Below is a small trained network, with its code and all its weights. Each question gives an input and a class and asks what happens when units are switched off, that is, made to give their printed mean instead of their output.

import numpy as np


def w(rows, s, z=0):
    codes = np.array(rows[::2]) - 128.0
    scale = np.full(codes.shape[1], s)
    scale[-1] = z or s
    return codes * scale


def f(y):
    return np.maximum(y, 0)


def log_softmax(a):
    a = a - a.max(-1, keepdims=True)
    return a - np.log(np.exp(a).sum(-1, keepdims=True))


def net(x, mask):
    res = np.array(x, float).reshape(1, 4) / 4 @ E
    y = f(res @ A[0][:, :-1].T + A[0][:, -1])
    res = res + np.where(mask, y, B[0][:, -1]) @ B[0][:, :-1]
    return log_softmax(res[-1] @ U[:, :-1].T + U[:, -1])


A, B = {}, {}
E = w([
[132,134,128,133,128,127],'x0',
[230,195,75,136,83,228],'x1',
[184,64,1,224,208,91],'x2',
[188,188,117,36,202,63],'x3',
],0.0061)
A[0] = w([
[171,55,13,230,214,81,72],'neuron 1',
[200,192,103,124,116,206,253],'neuron 2',
[215,225,98,29,206,63,82],'neuron 3',
[90,88,125,222,40,215,97],'neuron 4',
[68,67,147,219,31,195,66],'neuron 5',
[82,59,123,241,14,204,59],'neuron 6',
[64,189,224,65,54,150,35],'neuron 7',
[19,27,166,133,208,11,47],'neuron 8',
[204,213,123,50,199,51,66],'neuron 9',
[20,59,203,93,161,45,75],'neuron 10',
[187,200,115,56,218,55,56],'neuron 11',
[189,195,102,135,84,209,158],'neuron 12',
[78,74,136,222,33,187,59],'neuron 13',
[224,194,100,140,76,213,125],'neuron 14',
[54,175,245,43,38,150,50],'neuron 15',
[219,190,83,142,79,214,31],'neuron 16',
[223,194,76,135,87,240,19],'neuron 17',
[158,27,3,238,216,66,61],'neuron 18',
[208,226,123,44,189,91,116],'neuron 19',
],0.005,0.0043)
B[0] = w([
[229,232,233,88,132,216,213],'neuron 1',
[111,76,170,187,107,57,253],'neuron 2',
[92,68,127,89,218,168,206],'neuron 3',
[64,76,118,65,245,155,190],'neuron 4',
[90,95,130,76,235,163,182],'neuron 5',
[71,100,140,67,242,164,189],'neuron 6',
[248,248,220,100,118,229,191],'neuron 7',
[75,215,218,241,176,57,199],'neuron 8',
[68,59,118,77,238,179,189],'neuron 9',
[104,188,183,226,139,74,196],'neuron 10',
[72,72,120,95,216,177,182],'neuron 11',
[74,121,195,193,149,48,208],'neuron 12',
[67,95,122,57,255,176,175],'neuron 13',
[74,136,202,188,162,62,206],'neuron 14',
[231,205,226,114,126,190,213],'neuron 15',
[39,213,247,232,180,38,175],'neuron 16',
[32,217,246,238,179,46,181],'neuron 17',
[226,253,246,91,134,211,220],'neuron 18',
[88,43,116,79,212,170,206],'neuron 19',
],0.0051,0.0054)
U = w([
[235,217,162,109,121,219,79],'0',
[130,99,131,136,119,111,245],'1',
[61,159,151,201,137,17,67],'2',
[79,35,106,65,184,190,89],'3',
[191,61,77,124,34,63,202],'4',
[146,105,41,108,35,121,75],'5',
[158,62,23,99,1,120,63],'6',
],0.0088,0.012)

Each question gives the input, the list of numbers given to net, and the class t.
The units are the neurons (one row each of A and B). Each row of codes is followed by its name. A weight is (code - 128) times the scale printed after its matrix; where a second scale follows, it is the last column's (A, B and U).
mask holds one flag per neuron, in row order. A switched-off neuron (its flag False) gives its mean, the last column of its row in B, instead of its output. The means were averaged over made-up inputs and are rounded, as every weight is.
A unit's drop is (log p(t) with every unit on - log p(t) with that unit switched off) / (log p(t) with every unit on - log p(t) with every unit switched off).
The circuit of an input: a set's keep is (log p(t) with only the set's units on - log p(t) with every unit switched off) / (log p(t) with every unit on - log p(t) with every unit switched off). Starting from the 12 units with the biggest drops (on a tie, the unit counted first), units are removed one at a time, each time the one whose removal leaves the highest keep (on an exact tie, the one counted first), for as long as the keep stays at least 0.8.
circuit, biggest first: the units of the circuit, biggest drop first
k most important neurons: the k neurons with the biggest drops, biggest first
drop when u is switched off: that unit's drop, to one decimal
input [5,-8,-8,-4], class 0: circuit, biggest first => neuron 7; neuron 15
input [4,6,4,4], class 2: circuit, biggest first => neuron 17; neuron 16; neuron 14
input [-2,0,5,2], class 0: 2 most important neurons => neuron 18; neuron 1
input [1,8,6,5], class 2: circuit, biggest first => neuron 17; neuron 16
input [-8,-1,8,-7], class 0: circuit, biggest first => neuron 18
input [-1,8,5,3], class 2: 2 most important neurons => neuron 17; neuron 16
input [0,-5,-8,4], class 0: 2 most important neurons => neuron 7; neuron 15
input [2,4,-1,4], class 2: drop when neuron 19 is switched off => -0.1
input [-5,-6,-6,-3], class 0: drop when neuron 14 is switched off => 0.1
input [-4,-1,5,-6], class 3: drop when neuron 12 is switched off => 0.0
